Below are the code and all the weights of a small trained network. Each question names an input and a class and asks about switching units off, where a switched-off unit gives its printed mean instead of its output.

import numpy as np


def w(rows, s, z=0):
    codes = np.array(rows[::2]) - 128.0
    scale = np.full(codes.shape[1], s)
    scale[-1] = z or s
    return codes * scale


def f(y):
    return y / 2 * (1 + np.tanh(0.7978845608 * (y + 0.044715 * y**3)))


def log_softmax(a):
    a = a - a.max(-1, keepdims=True)
    return a - np.log(np.exp(a).sum(-1, keepdims=True))


def net(x, mask):
    res = np.array(x, float).reshape(1, 6) / 4 @ E
    y = f(res @ A[0][:, :-1].T + A[0][:, -1])
    res = res + np.where(mask, y, B[0][:, -1]) @ B[0][:, :-1]
    return log_softmax(res[-1] @ U[:, :-1].T + U[:, -1])


A, B = {}, {}
E = w([
[157,163,165,194,85,105,56,22],'x0',
[217,154,51,61,164,96,55,190],'x1',
[189,109,49,70,139,137,86,105],'x2',
[160,33,130,190,98,162,183,128],'x3',
[156,255,112,139,239,213,140,104],'x4',
[129,180,114,239,136,104,229,174],'x5',
],0.0092)
A[0] = w([
[75,101,151,134,132,174,173,106,179],'n0',
[165,182,169,184,151,49,123,152,216],'n1',
[202,127,81,114,100,79,115,99,92],'n2',
[189,59,72,85,96,146,65,123,144],'n3',
[119,106,199,122,115,91,109,157,143],'n4',
[115,88,131,165,10,162,150,112,255],'n5',
[143,90,88,86,159,65,164,202,196],'n6',
[151,119,138,180,66,95,127,176,215],'n7',
[30,120,113,116,42,34,120,132,166],'n8',
],0.012,0.0062)
B[0] = w([
[203,76,182,106,80,177,70,161,204],'n0',
[205,169,169,114,120,250,119,35,195],'n1',
[232,87,172,197,109,75,180,100,167],'n2',
[193,148,252,109,124,119,133,143,219],'n3',
[97,82,115,160,84,99,115,43,171],'n4',
[78,105,142,91,148,158,93,82,254],'n5',
[71,99,142,1,176,139,135,76,208],'n6',
[101,117,146,53,116,197,75,160,199],'n7',
[62,25,128,130,83,123,146,68,224],'n8',
],0.0095,0.015)
U = w([
[95,118,13,143,107,125,118,135,16],'0',
[72,49,143,76,123,142,126,65,232],'1',
[130,91,164,77,146,6,117,165,25],'2',
[85,89,166,133,114,24,133,58,24],'3',
[78,118,112,173,127,1,158,164,3],'4',
[62,157,125,59,218,189,33,166,184],'5',
[152,168,78,171,169,161,195,105,58],'6',
[158,107,218,114,140,134,148,122,216],'7',
],0.0096,0.0031)

Each question gives the input, the list of numbers given to net, and the class t.
The units are the neurons (one row each of A and B). Each row of codes is followed by its name. A weight is (code - 128) times the scale printed after its matrix; where a second scale follows, it is the last column's (A, B and U).
mask holds one flag per neuron, in row order. A switched-off neuron (its flag False) gives its mean, the last column of its row in B, instead of its output. The means were averaged over made-up inputs and are rounded, as every weight is.
A unit's drop is (log p(t) with every unit on - log p(t) with that unit switched off) / (log p(t) with every unit on - log p(t) with every unit switched off).
The circuit of an input: a set's keep is (log p(t) with only the set's units on - log p(t) with every unit switched off) / (log p(t) with every unit on - log p(t) with every unit switched off). Starting from all 9 units, units are removed one at a time, each time the one whose removal leaves the highest keep (on an exact tie, the one counted first), for as long as the keep stays at least 0.8.
circuit, biggest first: the units of the circuit, biggest drop first
unit that matters most: the unit with the biggest drop
k most important neurons: the k neurons with the biggest drops, biggest first
drop of u: that unit's drop, to one decimal
input [-4,0,0,6,4,1], class 5: 3 most important neurons -> [n8 n2 n3]
input [1,6,7,-3,3,-6], class 7: circuit, biggest first -> [n3]
input [0,5,3,-7,-1,8], class 6: circuit, biggest first -> [n5 n3 n1]
input [4,7,-2,-5,0,7], class 6: circuit, biggest first -> [n3 n0 n5 n1]
input [3,5,0,-8,4,-2], class 7: circuit, biggest first -> [n2 n5]
input [1,1,7,3,-2,5], class 7: circuit, biggest first -> [n8 n2]
input [0,-7,4,-1,1,6], class 7: 4 most important neurons -> [n8 n6 n0 n4]
input [1,0,-3,4,5,3], class 6: 2 most important neurons -> [n3 n6]
input [2,1,7,7,-5,-4], class 7: 2 most important neurons -> [n3 n2]
input [2,-8,-4,-5,7,8], class 6: circuit, biggest first -> [n3 n6]
input [-8,2,3,2,5,8], class 5: circuit, biggest first -> [n8 n2]
input [7,4,-4,-1,0,-8], class 7: 2 most important neurons -> [n3 n8]
input [5,7,1,-6,-6,-8], class 7: 2 most important neurons -> [n3 n2]
input [0,2,8,-7,0,7], class 7: unit that matters most -> n2
input [4,7,-8,-2,-4,8], class 1: 2 most important neurons -> [n8 n3]
input [-8,3,3,0,0,2], class 5: 2 most important neurons -> [n8 n6]
input [-2,4,-1,2,3,-2], class 5: 3 most important neurons -> [n8 n2 n4]
input [-2,5,-1,1,2,1], class 5: drop of n3 -> 0.1
input [-2,7,6,1,8,3], class 6: drop of n2 -> 0.4
input [3,5,8,7,-7,5], class 7: drop of n2 -> 0.8
